Here is a tiny trained network, its code and every weight. The questions are about switching its units off for an input and a class, where a switched-off unit gives its printed mean instead of its output.

import numpy as np


def w(rows, s, z=0):
    codes = np.array(rows[::2]) - 128.0
    scale = np.full(codes.shape[1], s)
    scale[-1] = z or s
    return codes * scale


def norm(h):
    return h / np.sqrt((h * h).mean(-1, keepdims=True) + 1e-5)


def f(y):
    return np.maximum(y, 0)


def log_softmax(a):
    a = a - a.max(-1, keepdims=True)
    return a - np.log(np.exp(a).sum(-1, keepdims=True))


def net(x, mask):
    res = np.array(x, float).reshape(1, 8) / 4 @ E
    u = 0
    for l in range(3):
        y = f(norm(res) @ A[l][:, :-1].T + A[l][:, -1])
        res = res + np.where(mask[u : u + 4], y, B[l][:, -1]) @ B[l][:, :-1]
        u += 4
    return log_softmax(norm(res)[-1] @ U[:, :-1].T + U[:, -1])


A, B = {}, {}
E = w([
[113,182,139,10,233,79,30,144,129,83],'x0',
[133,129,129,126,129,128,131,124,128,125],'x1',
[134,124,125,129,136,124,136,115,121,125],'x2',
[127,124,123,127,126,128,123,131,132,131],'x3',
[130,120,124,127,132,124,127,125,127,131],'x4',
[38,91,167,150,181,164,153,70,221,139],'x5',
[138,136,132,128,129,124,139,117,125,129],'x6',
[83,69,127,117,99,39,254,188,170,109],'x7',
],0.0055)
A[0] = w([
[99,104,215,254,82,191,106,63,174,130,8],'L0N1',
[97,62,115,153,36,97,223,158,148,122,73],'L0N2',
[196,170,76,172,111,72,115,214,46,85,252],'L0N3',
[134,56,123,74,137,58,177,150,219,54,128],'L0N4',
],0.005,0.0029)
B[0] = w([
[96,93,32,132,177,94,116,90,113,179,188],'L0N1',
[228,94,196,98,129,137,91,166,131,120,210],'L0N2',
[101,99,83,42,70,77,89,98,106,159,254],'L0N3',
[2,190,99,154,160,143,147,136,77,118,204],'L0N4',
],0.0069,0.0067)
A[1] = w([
[181,143,99,148,119,134,31,73,22,171,109],'L1N1',
[148,175,147,201,188,253,40,60,183,138,135],'L1N2',
[129,121,153,200,226,196,155,142,212,103,255],'L1N3',
[125,154,24,199,82,221,109,67,69,198,22],'L1N4',
],0.005,0.0035)
B[1] = w([
[79,172,145,208,190,222,146,151,157,116,254],'L1N1',
[175,88,148,3,56,48,147,114,138,122,212],'L1N2',
[172,145,217,126,217,60,95,90,161,219,211],'L1N3',
[73,118,8,120,43,74,169,107,181,143,200],'L1N4',
],0.0076,0.0056)
A[2] = w([
[140,130,56,156,2,187,171,190,115,111,5],'L2N1',
[120,62,182,76,158,123,113,106,76,161,252],'L2N2',
[145,103,99,106,145,157,92,72,179,123,149],'L2N3',
[135,167,66,130,82,225,62,114,98,124,160],'L2N4',
],0.0073,0.002)
B[2] = w([
[93,97,185,127,122,192,198,27,140,1,227],'L2N1',
[200,121,136,193,39,154,141,140,126,89,253],'L2N2',
[169,166,102,72,87,232,72,163,57,102,197],'L2N3',
[116,144,133,229,240,158,155,172,166,145,239],'L2N4',
],0.0076,0.0057)
U = w([
[67,142,77,221,137,225,193,71,151,52,148],'0',
[186,40,156,118,13,142,179,135,67,48,250],'1',
[136,207,76,135,205,190,52,226,81,117,91],'2',
[47,163,24,39,79,23,115,195,61,92,132],'3',
[167,82,12,113,74,138,111,31,187,235,114],'4',
[176,62,203,253,132,75,185,147,165,222,176],'5',
[226,169,235,29,108,103,59,97,156,136,102],'6',
[33,199,208,117,230,57,136,140,154,119,34],'7',
],0.015,0.0012)

Each question gives the input, the list of numbers given to net, and the class t.
The units are the neurons (one row each of A and B). Each row of codes is followed by its name. A weight is (code - 128) times the scale printed after its matrix; where a second scale follows, it is the last column's (A, B and U).
mask holds one flag per neuron, layer by layer. A switched-off neuron (its flag False) gives its mean, the last column of its row in B, instead of its output. The means were averaged over made-up inputs and are rounded, as every weight is.
A unit's drop is (log p(t) with every unit on - log p(t) with that unit switched off) / (log p(t) with every unit on - log p(t) with every unit switched off).
The circuit of an input: a set's keep is (log p(t) with only the set's units on - log p(t) with every unit switched off) / (log p(t) with every unit on - log p(t) with every unit switched off). Starting from all 12 units, units are removed one at a time, each time the one whose removal leaves the highest keep (on an exact tie, the one counted first), for as long as the keep stays at least 0.8.
circuit, biggest first: the units of the circuit, biggest drop first
unit that matters most: the unit with the biggest drop
top k neurons: the k neurons with the biggest drops, biggest first
top k neurons in layer l: the k neurons of layer l with the biggest drops, biggest first
input [-6,4,3,-1,-4,-3,2,0], class 0: circuit, biggest first : L1N2
input [-2,7,8,7,-2,-4,-4,-8], class 0: top 2 neurons : L1N4, L2N1
input [1,-8,6,7,-2,1,7,4], class 7: top 4 neurons : L0N4, L0N3, L1N2, L2N4
input [-2,3,-3,-2,-5,3,-3,1], class 5: circuit, biggest first : L0N3, L1N3
input [3,0,8,8,6,0,6,3], class 3: top 2 neurons : L1N1, L2N4
input [-1,8,-4,7,-3,2,8,-6], class 4: top 2 neurons in layer 1 : L1N4, L1N2
input [-5,5,3,-2,-8,6,8,2], class 5: top 3 neurons : L0N3, L0N2, L1N3
input [-8,1,7,4,4,-7,-2,0], class 0: circuit, biggest first : L2N1, L1N2
input [-7,7,1,7,-7,5,7,3], class 5: top 2 neurons : L0N3, L0N2
input [1,2,8,-2,-2,6,-3,-6], class 6: top 2 neurons in layer 0 : L0N3, L0N4
input [0,-2,1,3,6,-8,-7,-4], class 0: top 4 neurons : L1N3, L2N1, L1N1, L0N2
input [6,6,-3,7,7,-2,7,0], class 2: top 3 neurons : L1N2, L1N3, L1N4
input [-2,8,1,0,8,-4,2,0], class 0: top 2 neurons : L1N3, L1N2
input [2,2,5,-4,-4,3,-1,-8], class 6: unit that matters most : L1N2
input [-6,6,-3,6,-1,3,5,2], class 5: top 2 neurons : L0N3, L0N2
input [-8,-4,-5,5,5,2,4,-5], class 4: top 2 neurons : L0N3, L1N2
input [-1,-7,-6,-4,-8,-5,0,-6], class 0: top 2 neurons in layer 1 : L1N3, L1N4
input [1,-1,5,-8,-2,6,-6,-7], class 6: top 2 neurons in layer 1 : L1N2, L1N3
input [7,0,-2,-7,6,1,-5,-7], class 6: top 2 neurons in layer 1 : L1N2, L1N4
input [-4,-5,1,-5,-1,0,1,2], class 1: circuit, biggest first : L2N4
